Below is a small trained network, with its code and all its weights. Each question gives an input and a target symbol and asks what happens when units are switched off, that is, made to give their printed mean instead of their output.

import numpy as np


def w(rows, s, z=0):
    codes = np.array(rows[::2]) - 128.0
    scale = np.full(codes.shape[1], s)
    scale[-1] = z or s
    return codes * scale


def f(y):
    return np.maximum(y, 0)


def softmax(a):
    e = np.exp(a - a.max(-1, keepdims=True))
    return e / e.sum(-1, keepdims=True)


def log_softmax(a):
    a = a - a.max(-1, keepdims=True)
    return a - np.log(np.exp(a).sum(-1, keepdims=True))


def net(x, mask):
    ids = ['γζηθλμξτφψω'.index(c) for c in x.split()]
    T = len(ids)
    res = E[ids] + P[:T]
    r = res
    for j in range(2):
        rows = slice(4 * j, 4 * j + 4)
        q, k, v = (r @ M[0][rows].T for M in (Q, K, V))
        z = softmax(np.where(np.tri(T) > 0, q @ k.T / 4**0.5, -1e9)) @ v
        o = O[0][rows]
        res = res + np.where(mask[j], z, o[:, -1]) @ o[:, :-1]
    y = f(res @ A[0][:, :-1].T + A[0][:, -1])
    res = res + np.where(mask[2:10], y, B[0][:, -1]) @ B[0][:, :-1]
    return log_softmax(res[-1] @ U[:, :-1].T + U[:, -1])


Q, K, V, O, A, B = {}, {}, {}, {}, {}, {}
E = w([
[54,109,72,65,193,154,70,84,105],'γ',
[110,104,106,122,122,138,66,192,188],'ζ',
[180,188,150,125,160,61,62,93,120],'η',
[190,186,166,141,97,97,144,232,141],'θ',
[104,92,168,86,119,66,110,192,89],'λ',
[149,218,155,119,176,51,100,93,23],'μ',
[253,87,22,33,138,169,211,52,122],'ξ',
[31,122,79,114,98,205,89,241,176],'τ',
[122,228,60,152,166,170,65,126,175],'φ',
[50,132,133,116,86,137,174,179,9],'ψ',
[42,181,120,120,151,144,83,216,90],'ω',
],0.0054)
P = w([
[161,102,53,118,208,96,110,143,141],'0',
[149,189,115,54,17,152,70,125,62],'1',
[161,157,14,87,175,42,129,254,45],'2',
[69,126,153,171,122,123,108,68,160],'3',
[255,4,94,214,209,229,69,164,19],'4',
[129,216,207,46,89,216,142,87,124],'5',
[113,163,16,24,171,56,154,234,71],'6',
[48,115,165,178,167,79,156,69,204],'7',
[255,45,77,96,209,248,15,220,16],'8',
[67,133,194,80,134,169,138,110,189],'9',
[77,185,10,33,158,31,194,209,138],'10',
],0.0066)
Q[0] = w([
[104,201,5,43,187,45,155,208,93],'head 1',
[172,35,245,209,97,206,75,69,123],'head 1',
[248,39,182,99,90,237,41,87,41],'head 1',
[14,191,247,220,67,88,214,42,246],'head 1',
[137,115,82,43,253,238,22,199,92],'head 2',
[102,205,19,55,205,10,20,253,72],'head 2',
[167,53,246,245,135,254,119,23,127],'head 2',
[83,197,14,12,53,9,239,87,206],'head 2',
],0.0068)
K[0] = w([
[31,65,240,244,198,41,239,28,252],'head 1',
[186,238,81,11,40,242,17,228,6],'head 1',
[205,220,242,42,36,249,113,88,56],'head 1',
[186,51,4,119,161,19,61,197,50],'head 1',
[96,218,250,42,133,252,234,7,197],'head 2',
[10,186,252,251,185,133,188,74,249],'head 2',
[236,218,30,3,46,234,12,186,3],'head 2',
[100,2,14,249,219,8,238,73,244],'head 2',
],0.0068)
V[0] = w([
[102,55,147,140,158,141,62,24,215],'head 1',
[14,10,87,72,90,208,203,216,125],'head 1',
[209,239,112,168,71,166,79,196,254],'head 1',
[177,38,175,151,166,62,85,52,199],'head 1',
[40,23,178,121,156,32,66,252,117],'head 2',
[35,209,50,161,214,195,33,141,232],'head 2',
[69,81,59,47,181,196,185,14,18],'head 2',
[167,28,61,138,56,231,194,138,241],'head 2',
],0.0061)
O[0] = w([
[202,32,155,225,127,199,125,149,91,89],'head 1',
[35,146,186,79,162,230,188,74,11,142],'head 1',
[163,239,12,205,170,195,132,182,216,102],'head 1',
[222,45,174,213,175,107,54,214,85,74],'head 1',
[201,163,142,35,134,242,44,110,73,93],'head 2',
[148,144,9,221,40,253,160,21,160,172],'head 2',
[47,43,181,135,57,50,144,54,52,254],'head 2',
[33,188,177,227,216,191,216,159,42,113],'head 2',
],0.0064,0.0031)
A[0] = w([
[158,64,130,158,255,102,183,207,107,241],'neuron 1',
[216,105,128,90,247,211,105,228,81,156],'neuron 2',
[167,151,155,42,215,62,95,212,143,185],'neuron 3',
[43,187,222,178,88,86,82,146,127,83],'neuron 4',
[121,232,104,227,204,191,219,183,162,245],'neuron 5',
[55,152,165,7,41,121,171,80,145,252],'neuron 6',
[212,49,98,193,118,187,35,157,38,108],'neuron 7',
[236,140,41,249,226,154,110,229,163,5],'neuron 8',
],0.0065,0.0023)
B[0] = w([
[207,216,90,174,203,53,25,222,84,182],'neuron 1',
[161,216,238,60,222,219,83,144,111,172],'neuron 2',
[127,12,162,40,150,53,241,145,213,174],'neuron 3',
[234,236,5,42,2,223,6,111,118,157],'neuron 4',
[35,32,59,47,154,151,229,101,50,165],'neuron 5',
[83,188,170,210,131,74,112,70,199,254],'neuron 6',
[224,33,244,205,33,215,124,82,77,170],'neuron 7',
[169,175,137,237,155,220,232,179,230,163],'neuron 8',
],0.0063,0.0078)
U = w([
[157,31,163,174,36,154,124,108,55,155],'γ',
[21,92,240,141,151,79,235,81,188,228],'ζ',
[175,254,20,93,47,150,4,85,178,252],'η',
[76,94,90,59,138,163,182,118,51,53],'θ',
[146,30,66,64,88,88,140,141,179,59],'λ',
[129,151,111,92,194,121,171,162,187,24],'μ',
[126,86,70,195,97,137,176,149,158,75],'ξ',
[124,136,71,182,181,60,85,181,49,176],'τ',
[159,116,219,43,172,145,78,129,102,73],'φ',
[153,206,205,217,166,193,111,141,75,54],'ψ',
[190,125,176,213,116,121,105,160,187,66],'ω',
],0.006,0.0045)

Each question gives the input, a string of symbols that net reads in full, and the target symbol t.
The units are the heads (4 rows each of Q, K, V and O) and the neurons (one row each of A and B). Each row of codes is followed by its name. A weight is (code - 128) times the scale printed after its matrix; where a second scale follows, it is the last column's (O, A, B and U).
mask holds one flag per unit, heads first, then neurons. A switched-off unit (its flag False) gives its mean, the last column of its rows in O or B, instead of its output. The means were averaged over made-up inputs and are rounded, as every weight is.
A unit's drop is (log p(t) with every unit on - log p(t) with that unit switched off) / (log p(t) with every unit on - log p(t) with every unit switched off).
The circuit of an input: a set's keep is (log p(t) with only the set's units on - log p(t) with every unit switched off) / (log p(t) with every unit on - log p(t) with every unit switched off). Starting from all 10 units, units are removed one at a time, each time the one whose removal leaves the highest keep (on an exact tie, the one counted first), for as long as the keep stays at least 0.8.
units of the circuit, in order: the units of the circuit, biggest drop first
most important unit: the unit with the biggest drop
top k neurons: the k neurons with the biggest drops, biggest first
which heads matter: for each layer, one digit per head in row order, 1 if its drop is at least 0.15 and else 0, layers parted by /
input ζ ξ θ μ φ ψ, target η: most important unit	neuron 4
input μ ξ γ, target λ: units of the circuit, in order	(head 2; neuron 3; head 1)
input ψ ξ γ ζ γ ξ ξ τ, target η: which heads matter	00
input ζ τ τ ζ η ξ ξ, target ψ: units of the circuit, in order	(head 1; head 2; neuron 2; neuron 8)
input λ γ γ γ λ ξ γ θ ξ, target τ: which heads matter	01
input φ λ ξ γ θ ζ φ ξ θ ζ μ, target τ: which heads matter	11
input τ γ ξ γ ξ ξ ξ, target γ: units of the circuit, in order	(head 1; head 2; neuron 7)
input θ ψ φ ξ γ γ ξ γ ψ μ, target η: which heads matter	00
input λ γ γ ξ ξ ξ γ ζ, target η: units of the circuit, in order	(neuron 4; neuron 3)
input θ φ γ ψ φ, target ξ: units of the circuit, in order	(head 1; head 2; neuron 8; neuron 5)
input ξ τ ζ τ τ ξ γ, target θ: units of the circuit, in order	(head 2; neuron 5; head 1)
input ω λ ξ, target η: top 2 neurons	(neuron 3; neuron 5)
input ξ ξ ξ λ λ, target τ: units of the circuit, in order	(head 2; neuron 1)
input ξ ζ ξ θ λ λ θ ξ μ, target φ: which heads matter	01
input ξ ξ γ ξ φ ξ, target ζ: which heads matter	01
input ζ ω ξ ξ τ, target η: which heads matter	11
input λ φ ω ξ ξ τ τ, target τ: units of the circuit, in order	(head 2; neuron 1; head 1)
input λ θ ζ ξ η ξ γ γ γ, target τ: units of the circuit, in order	(head 2; neuron 1)
input η φ ζ ξ μ, target ξ: most important unit	head 1
input ω ω γ, target η: most important unit	head 2
input η ψ ξ γ γ ξ ξ ζ, target η: which heads matter	00
input θ γ ξ, target μ: which heads matter	11
input ψ λ λ ξ γ ω, target η: which heads matter	00
input ψ ξ γ, target ζ: units of the circuit, in order	(head 1; neuron 6; neuron 1)
input γ γ λ ξ ζ γ ζ ξ ζ, target γ: which heads matter	01
input ξ ξ φ, target τ: units of the circuit, in order	(head 2; neuron 1; head 1)
